Below are the code and all the weights of a small trained network. Each question names an input and a class and asks about switching units off, where a switched-off unit gives its printed mean instead of its output.

import numpy as np


def w(rows, s, z=0):
    codes = np.array(rows[::2]) - 128.0
    scale = np.full(codes.shape[1], s)
    scale[-1] = z or s
    return codes * scale


def f(y):
    return y / 2 * (1 + np.tanh(0.7978845608 * (y + 0.044715 * y**3)))


def log_softmax(a):
    a = a - a.max(-1, keepdims=True)
    return a - np.log(np.exp(a).sum(-1, keepdims=True))


def net(x, mask):
    res = np.array(x, float).reshape(1, 5) / 4 @ E
    y = f(res @ A[0][:, :-1].T + A[0][:, -1])
    res = res + np.where(mask, y, B[0][:, -1]) @ B[0][:, :-1]
    return log_softmax(res[-1] @ U[:, :-1].T + U[:, -1])


A, B = {}, {}
E = w([
[120,120,124,130,134,125,132],'x0',
[133,134,133,124,125,129,127],'x1',
[115,252,12,126,127,89,190],'x2',
[198,121,108,133,238,219,164],'x3',
[238,57,86,37,80,82,170],'x4',
],0.011)
A[0] = w([
[41,198,164,205,176,169,72,93],'n1',
[93,154,152,123,166,125,105,57],'n2',
[182,128,100,145,213,207,140,31],'n3',
[182,132,125,141,107,117,114,19],'n4',
[80,161,152,177,149,165,113,47],'n5',
[134,117,124,99,168,82,115,30],'n6',
[120,186,95,118,104,148,117,93],'n7',
[88,139,136,116,123,160,133,4],'n8',
[77,141,92,136,141,51,187,84],'n9',
[77,181,166,149,114,150,86,29],'n10',
[106,163,177,110,53,98,124,52],'n11',
[150,153,135,119,118,138,97,100],'n12',
[85,105,108,124,89,108,115,43],'n13',
[159,139,114,164,201,198,134,28],'n14',
[143,103,156,146,109,144,105,63],'n15',
[99,132,118,121,52,98,118,91],'n16',
[114,136,97,132,148,104,132,52],'n17',
[125,135,89,134,119,136,112,25],'n18',
[124,34,229,131,144,140,80,112],'n19',
[41,180,133,162,141,175,115,70],'n20',
[168,85,91,136,126,84,120,23],'n21',
[181,132,131,111,215,181,165,7],'n22',
[165,91,60,62,95,104,158,65],'n23',
[137,65,92,86,108,81,152,33],'n24',
[129,88,182,97,157,149,100,66],'n25',
[184,86,131,27,96,136,175,62],'n26',
[110,250,38,138,126,57,198,133],'n27',
[124,195,60,103,164,134,194,105],'n28',
[124,28,196,146,109,142,63,112],'n29',
[65,124,146,103,80,51,90,68],'n30',
[107,109,110,107,136,138,109,74],'n31',
[101,158,157,121,77,74,86,2],'n32',
[73,131,144,130,39,75,98,62],'n33',
[119,146,133,82,118,160,115,88],'n34',
[97,123,113,173,65,60,67,68],'n35',
[131,172,35,136,101,118,140,81],'n36',
[198,76,107,74,70,84,166,68],'n37',
[120,196,88,167,118,115,167,81],'n38',
[157,114,185,156,106,135,134,30],'n39',
[121,106,104,145,116,170,149,19],'n40',
],0.013,0.0051)
B[0] = w([
[102,50,20,200,1,28,165,225],'n1',
[120,114,113,135,93,98,148,147],'n2',
[208,112,171,105,211,194,215,190],'n3',
[112,145,100,154,103,147,135,132],'n4',
[116,130,56,174,76,104,152,173],'n5',
[98,109,122,142,136,114,130,127],'n6',
[111,146,166,116,126,141,98,158],'n7',
[120,111,117,134,140,84,128,130],'n8',
[124,156,144,108,154,148,98,174],'n9',
[121,75,66,182,91,80,140,171],'n10',
[189,115,166,119,181,157,168,168],'n11',
[160,148,126,115,108,128,127,125],'n12',
[152,118,137,118,159,150,160,147],'n13',
[182,88,149,104,184,166,192,175],'n14',
[119,201,140,102,123,95,119,146],'n15',
[164,101,137,140,213,177,163,172],'n16',
[122,131,140,126,120,148,109,136],'n17',
[104,134,139,127,145,111,121,128],'n18',
[87,214,170,49,113,158,12,214],'n19',
[119,78,69,192,62,67,126,190],'n20',
[112,112,120,158,91,97,135,151],'n21',
[198,103,182,161,206,184,196,181],'n22',
[126,87,59,217,48,98,117,197],'n23',
[91,113,93,182,101,95,139,173],'n24',
[91,183,159,77,137,105,100,165],'n25',
[116,93,49,182,64,56,138,203],'n26',
[84,196,192,44,108,151,26,254],'n27',
[89,159,199,84,149,146,78,202],'n28',
[37,208,178,73,133,173,43,208],'n29',
[201,104,163,110,194,188,194,187],'n30',
[143,125,125,111,126,118,126,124],'n31',
[167,134,160,123,169,134,177,166],'n32',
[191,106,147,116,222,179,189,192],'n33',
[123,117,134,131,127,134,126,124],'n34',
[206,95,153,136,191,199,185,182],'n35',
[79,160,140,80,132,130,84,188],'n36',
[96,83,60,206,56,68,158,211],'n37',
[85,169,154,86,138,133,94,182],'n38',
[106,136,130,105,135,112,98,143],'n39',
[154,144,135,125,110,141,135,125],'n40',
],0.0091,0.021)
U = w([
[95,169,156,72,117,160,9,254],'0',
[122,95,52,168,51,91,162,101],'1',
[187,112,150,111,208,192,239,29],'2',
],0.012,0.00064)

Each question gives the input, the list of numbers given to net, and the class t.
The units are the neurons (one row each of A and B). Each row of codes is followed by its name. A weight is (code - 128) times the scale printed after its matrix; where a second scale follows, it is the last column's (A, B and U).
mask holds one flag per neuron, in row order. A switched-off neuron (its flag False) gives its mean, the last column of its row in B, instead of its output. The means were averaged over made-up inputs and are rounded, as every weight is.
A unit's drop is (log p(t) with every unit on - log p(t) with that unit switched off) / (log p(t) with every unit on - log p(t) with every unit switched off).
unit that matters most: the unit with the biggest drop
k most important neurons: the k neurons with the biggest drops, biggest first
drop when u is switched off: that unit's drop, to one decimal
input [-4,8,6,-4,6], class 0: unit that matters most -> n27
input [2,-3,5,5,5], class 0: 3 most important neurons -> [n1, n28, n27]
input [-1,2,-6,-8,-7], class 2: 3 most important neurons -> [n33, n30, n35]
input [3,-7,-1,8,-7], class 2: 4 most important neurons -> [n3, n14, n22, n37]
input [-3,-3,7,7,-3], class 0: 3 most important neurons -> [n27, n28, n38]
input [5,2,-1,4,4], class 1: 4 most important neurons -> [n26, n33, n30, n35]
input [-5,2,-5,2,6], class 1: 3 most important neurons -> [n27, n26, n37]
input [-1,2,3,-6,-6], class 1: 4 most important neurons -> [n1, n20, n10, n3]
input [7,-8,7,7,-1], class 0: 4 most important neurons -> [n27, n28, n36, n33]
input [-4,-2,4,4,4], class 0: 4 most important neurons -> [n1, n28, n27, n20]
input [5,0,6,-4,-8], class 1: 2 most important neurons -> [n1, n20]
input [1,8,-4,-1,-6], class 1: drop when n1 is switched off -> 0.6
input [7,-5,8,-4,6], class 0: drop when n27 is switched off -> 0.8
input [4,-8,-4,-8,-2], class 2: drop when n11 is switched off -> 0.0
input [1,-4,-2,-8,-7], class 2: unit that matters most -> n33
